Here is a tiny trained network, its code and every weight. The questions are about switching its units off for an input and a class, where a switched-off unit gives its printed mean instead of its output.

import numpy as np


def w(rows, s, z=0):
    codes = np.array(rows[::2]) - 128.0
    scale = np.full(codes.shape[1], s)
    scale[-1] = z or s
    return codes * scale


def f(y):
    return np.maximum(y, 0)


def log_softmax(a):
    a = a - a.max(-1, keepdims=True)
    return a - np.log(np.exp(a).sum(-1, keepdims=True))


def net(x, mask):
    res = np.array(x, float).reshape(1, 7) / 4 @ E
    y = f(res @ A[0][:, :-1].T + A[0][:, -1])
    res = res + np.where(mask, y, B[0][:, -1]) @ B[0][:, :-1]
    return log_softmax(res[-1] @ U[:, :-1].T + U[:, -1])


A, B = {}, {}
E = w([
[169,140,194,18,181,121],'x0',
[158,70,102,184,202,53],'x1',
[26,45,135,83,188,167],'x2',
[83,184,199,113,148,77],'x3',
[150,99,47,86,59,132],'x4',
[229,144,180,62,149,222],'x5',
[156,253,67,198,213,200],'x6',
],0.0068)
A[0] = w([
[153,162,1,214,107,188,213],'neuron 0',
[85,59,137,81,58,203,229],'neuron 1',
[55,122,110,191,193,122,179],'neuron 2',
[127,121,207,72,116,66,172],'neuron 3',
[130,110,32,68,21,129,253],'neuron 4',
[136,70,134,91,169,147,215],'neuron 5',
[85,136,109,144,108,39,120],'neuron 6',
[142,107,140,152,74,88,131],'neuron 7',
[150,87,128,147,2,21,154],'neuron 8',
[189,203,180,107,194,106,160],'neuron 9',
],0.01,0.0047)
B[0] = w([
[154,103,127,141,180,172,246],'neuron 0',
[184,87,137,89,1,134,224],'neuron 1',
[56,80,76,131,126,132,192],'neuron 2',
[135,120,150,115,114,181,190],'neuron 3',
[171,95,157,100,96,187,243],'neuron 4',
[112,81,113,140,118,136,184],'neuron 5',
[101,119,174,194,100,118,187],'neuron 6',
[144,150,170,207,113,82,168],'neuron 7',
[162,180,189,195,98,129,232],'neuron 8',
[85,147,152,151,168,150,195],'neuron 9',
],0.012)
U = w([
[254,156,120,195,191,154,100],'0',
[188,134,66,90,89,93,80],'1',
[163,131,190,145,70,139,156],'2',
[164,73,43,81,82,192,114],'3',
[209,106,116,179,175,119,40],'4',
[80,38,86,171,228,156,254],'5',
[94,221,126,74,167,139,124],'6',
[54,119,96,184,139,27,47],'7',
],0.0079,0.0036)

Each question gives the input, the list of numbers given to net, and the class t.
The units are the neurons (one row each of A and B). Each row of codes is followed by its name. A weight is (code - 128) times the scale printed after its matrix; where a second scale follows, it is the last column's (A, B and U).
mask holds one flag per neuron, in row order. A switched-off neuron (its flag False) gives its mean, the last column of its row in B, instead of its output. The means were averaged over made-up inputs and are rounded, as every weight is.
A unit's drop is (log p(t) with every unit on - log p(t) with that unit switched off) / (log p(t) with every unit on - log p(t) with every unit switched off).
The circuit of an input: a set's keep is (log p(t) with only the set's units on - log p(t) with every unit switched off) / (log p(t) with every unit on - log p(t) with every unit switched off). Starting from all 10 units, units are removed one at a time, each time the one whose removal leaves the highest keep (on an exact tie, the one counted first), for as long as the keep stays at least 0.8.
circuit, biggest first: the units of the circuit, biggest drop first
unit that matters most: the unit with the biggest drop
k most important neurons: the k neurons with the biggest drops, biggest first
drop when u is switched off: that unit's drop, to one decimal
input [-1,0,-1,-7,5,-7,-2], class 2: circuit, biggest first : [neuron 8]
input [5,4,8,0,-4,-3,-8], class 3: circuit, biggest first : [neuron 1; neuron 5]
input [-6,-1,-3,-7,-1,-2,6], class 5: circuit, biggest first : [neuron 8; neuron 1]
input [-5,-2,8,-2,2,-8,0], class 3: circuit, biggest first : [neuron 1; neuron 2]
input [-8,-1,7,0,8,-1,-5], class 2: 2 most important neurons : [neuron 8; neuron 7]
input [-7,1,-6,2,-4,-4,-3], class 7: circuit, biggest first : [neuron 1; neuron 4]
input [2,-7,8,8,7,-7,5], class 3: circuit, biggest first : [neuron 8; neuron 1]
input [-1,-1,7,-5,-7,7,-6], class 3: circuit, biggest first : [neuron 8; neuron 1]
input [-8,-2,7,-1,2,-7,-4], class 2: 2 most important neurons : [neuron 8; neuron 6]
input [-3,-2,-6,3,8,-7,3], class 0: circuit, biggest first : [neuron 0; neuron 1]
input [0,-3,3,3,2,-2,1], class 3: 2 most important neurons : [neuron 8; neuron 7]
input [5,7,7,5,7,-7,2], class 7: 2 most important neurons : [neuron 0; neuron 4]
input [8,0,2,-5,-7,-7,1], class 5: 2 most important neurons : [neuron 1; neuron 8]
input [-6,-5,1,6,-7,7,7], class 5: unit that matters most : neuron 8
input [-8,-8,-4,8,8,-7,7], class 0: 2 most important neurons : [neuron 0; neuron 1]
input [5,3,2,5,2,0,3], class 6: 2 most important neurons : [neuron 0; neuron 6]
input [6,-1,-1,-2,0,7,-2], class 3: drop when neuron 4 is switched off : -0.1
input [-7,1,0,2,-7,-8,7], class 5: drop when neuron 9 is switched off : 0.0
input [1,-7,-3,7,8,1,3], class 3: drop when neuron 8 is switched off : 0.9
input [-4,-4,-6,-8,6,-8,7], class 0: unit that matters most : neuron 0
input [4,7,8,-8,8,6,8], class 5: 2 most important neurons : [neuron 0; neuron 1]
